Below is a small trained network, with its code and all its weights. Each question gives an input and a target symbol and asks what happens when units are switched off, that is, made to give their printed mean instead of their output.

import numpy as np


def w(rows, s, z=0):
    codes = np.array(rows[::2]) - 128.0
    scale = np.full(codes.shape[1], s)
    scale[-1] = z or s
    return codes * scale


def f(y):
    return y / 2 * (1 + np.tanh(0.7978845608 * (y + 0.044715 * y**3)))


def softmax(a):
    e = np.exp(a - a.max(-1, keepdims=True))
    return e / e.sum(-1, keepdims=True)


def log_softmax(a):
    a = a - a.max(-1, keepdims=True)
    return a - np.log(np.exp(a).sum(-1, keepdims=True))


def net(x, mask):
    ids = ['αβγδεζηλμξπστψω'.index(c) for c in x.split()]
    T = len(ids)
    res = E[ids] + P[:T]
    u = 0
    for l in range(2):
        r = res
        for j in range(2):
            rows = slice(2 * j, 2 * j + 2)
            q, k, v = (r @ M[l][rows].T for M in (Q, K, V))
            z = softmax(np.where(np.tri(T) > 0, q @ k.T / 2**0.5, -1e9)) @ v
            o = O[l][rows]
            res = res + np.where(mask[u + j], z, o[:, -1]) @ o[:, :-1]
        u += 2
        y = f(res @ A[l][:, :-1].T + A[l][:, -1])
        res = res + np.where(mask[u : u + 4], y, B[l][:, -1]) @ B[l][:, :-1]
        u += 4
    return log_softmax(res[-1] @ U[:, :-1].T + U[:, -1])


Q, K, V, O, A, B = {}, {}, {}, {}, {}, {}
E = w([
[93,130,49],'α',
[127,161,189],'β',
[116,190,62],'γ',
[89,126,95],'δ',
[105,166,117],'ε',
[141,150,181],'ζ',
[100,141,91],'η',
[139,143,171],'λ',
[103,150,96],'μ',
[110,149,128],'ξ',
[247,32,139],'π',
[114,167,200],'σ',
[93,118,176],'τ',
[151,115,119],'ψ',
[146,151,83],'ω',
],0.011)
P = w([
[2,149,252],'0',
[153,183,106],'1',
[189,135,138],'2',
[45,107,169],'3',
[152,181,96],'4',
[198,146,150],'5',
[54,81,145],'6',
[150,179,92],'7',
[204,160,155],'8',
[46,60,126],'9',
[149,177,88],'10',
[205,163,160],'11',
[65,46,133],'12',
[148,179,87],'13',
],0.0079)
Q[0] = w([
[188,172,165],'L0H1',
[73,100,124],'L0H1',
[64,175,121],'L0H2',
[1,135,98],'L0H2',
],0.026)
K[0] = w([
[141,182,127],'L0H1',
[133,49,162],'L0H1',
[59,150,77],'L0H2',
[6,111,124],'L0H2',
],0.027)
V[0] = w([
[128,253,99],'L0H1',
[54,91,172],'L0H1',
[201,129,182],'L0H2',
[172,187,185],'L0H2',
],0.0034)
O[0] = w([
[241,254,192,254],'L0H1',
[125,68,105,156],'L0H1',
[141,67,75,130],'L0H2',
[99,58,56,187],'L0H2',
],0.0034,0.00074)
A[0] = w([
[19,203,147,180],'L0N1',
[255,59,129,76],'L0N2',
[208,131,138,131],'L0N3',
[41,142,141,1],'L0N4',
],0.015,0.0034)
B[0] = w([
[90,142,194,253],'L0N1',
[95,82,180,185],'L0N2',
[245,161,233,181],'L0N3',
[216,128,62,147],'L0N4',
],0.013,0.0046)
Q[1] = w([
[206,11,171],'L1H1',
[132,100,113],'L1H1',
[196,180,97],'L1H2',
[6,90,142],'L1H2',
],0.018)
K[1] = w([
[252,175,69],'L1H1',
[150,173,149],'L1H1',
[188,134,83],'L1H2',
[19,144,177],'L1H2',
],0.021)
V[1] = w([
[90,129,133],'L1H1',
[51,97,156],'L1H1',
[244,191,106],'L1H2',
[60,149,108],'L1H2',
],0.011)
O[1] = w([
[144,158,173,171],'L1H1',
[123,193,204,253],'L1H1',
[254,148,177,108],'L1H2',
[94,93,57,63],'L1H2',
],0.0083,0.0043)
A[1] = w([
[120,110,93,74],'L1N1',
[217,106,93,254],'L1N2',
[227,41,110,83],'L1N3',
[153,247,28,54],'L1N4',
],0.015,0.005)
B[1] = w([
[162,148,146,129],'L1N1',
[129,5,100,249],'L1N2',
[101,223,112,234],'L1N3',
[211,215,15,145],'L1N4',
],0.019,0.011)
U = w([
[161,195,136,3],'α',
[130,151,208,59],'β',
[186,108,113,130],'γ',
[129,170,168,90],'δ',
[155,75,205,118],'ε',
[147,147,189,78],'ζ',
[122,164,146,61],'η',
[99,154,51,3],'λ',
[117,160,125,59],'μ',
[28,106,77,164],'ξ',
[176,141,225,107],'π',
[149,75,206,128],'σ',
[2,94,194,211],'τ',
[117,146,113,98],'ψ',
[76,10,60,198],'ω',
],0.0068,0.0042)

Each question gives the input, a string of symbols that net reads in full, and the target symbol t.
The units are the heads (2 rows each of Q, K, V and O) and the neurons (one row each of A and B). Each row of codes is followed by its name. A weight is (code - 128) times the scale printed after its matrix; where a second scale follows, it is the last column's (O, A, B and U).
mask holds one flag per unit, layer by layer, with each layer's heads first. A switched-off unit (its flag False) gives its mean, the last column of its rows in O or B, instead of its output. The means were averaged over made-up inputs and are rounded, as every weight is.
A unit's drop is (log p(t) with every unit on - log p(t) with that unit switched off) / (log p(t) with every unit on - log p(t) with every unit switched off).
The circuit of an input: a set's keep is (log p(t) with only the set's units on - log p(t) with every unit switched off) / (log p(t) with every unit on - log p(t) with every unit switched off). Starting from all 12 units, units are removed one at a time, each time the one whose removal leaves the highest keep (on an exact tie, the one counted first), for as long as the keep stays at least 0.8.
circuit, biggest first: the units of the circuit, biggest drop first
k most important neurons: the k neurons with the biggest drops, biggest first
top k neurons in layer l: the k neurons of layer l with the biggest drops, biggest first
input α ξ ψ λ, target τ: top 2 neurons in layer 0 : L0N3; L0N1
input γ ξ ψ ω τ, target τ: top 3 neurons in layer 1 : L1N4; L1N2; L1N3
input π π σ μ, target τ: top 2 neurons in layer 0 : L0N3; L0N1
input γ ω ξ, target ω: 2 most important neurons : L1N2; L0N1
input τ σ π ω, target τ: circuit, biggest first : L0N1; L1H2; L1H1
input η α γ β, target τ: circuit, biggest first : L1H2; L0N1
input γ ζ τ γ δ ψ τ λ β σ γ, target α: circuit, biggest first : L1N4; L1N2
input γ ω τ, target ω: circuit, biggest first : L1H1; L0N1; L1N2; L1H2
input τ τ γ π, target τ: 4 most important neurons : L0N2; L0N4; L1N2; L1N4
input γ τ τ ψ π τ π δ ζ β σ γ ω γ, target α: 3 most important neurons : L1N4; L0N2; L1N2
input τ ψ μ δ γ α ζ, target τ: top 3 neurons in layer 1 : L1N2; L1N4; L1N3
input λ λ τ η ξ ξ ω ψ ξ, target ω: circuit, biggest first : L1N2; L0N1; L1H1; L1H2
input α α τ ψ ψ ψ ψ γ ω ε ξ η π ω, target γ: 3 most important neurons : L1N2; L1N4; L0N1
input α ψ π ψ γ β γ π η ω α, target λ: 2 most important neurons : L0N3; L1N4
input α α μ σ ψ γ α α ω δ ω π ψ ω, target γ: 4 most important neurons : L1N4; L1N2; L0N2; L0N1
input γ δ γ σ η λ α τ α, target γ: 2 most important neurons : L0N1; L0N2
input ψ λ η γ ξ ε ξ τ ε ψ α, target λ: 4 most important neurons : L1N4; L0N3; L0N2; L1N2
input ζ ω τ ω β λ α, target τ: 2 most important neurons : L0N1; L1N2
input ψ ψ ψ ε η λ γ, target τ: 2 most important neurons : L0N1; L1N2
input ψ α τ ψ α γ δ δ ψ ψ γ α, target γ: 4 most important neurons : L0N1; L0N2; L1N4; L1N2
input β ψ γ ξ, target τ: circuit, biggest first : L0N1; L1H2
input τ π β λ π ψ τ λ ψ μ, target τ: top 2 neurons in layer 1 : L1N2; L1N4
input ψ τ ψ π, target τ: 3 most important neurons : L0N2; L1N2; L1N4
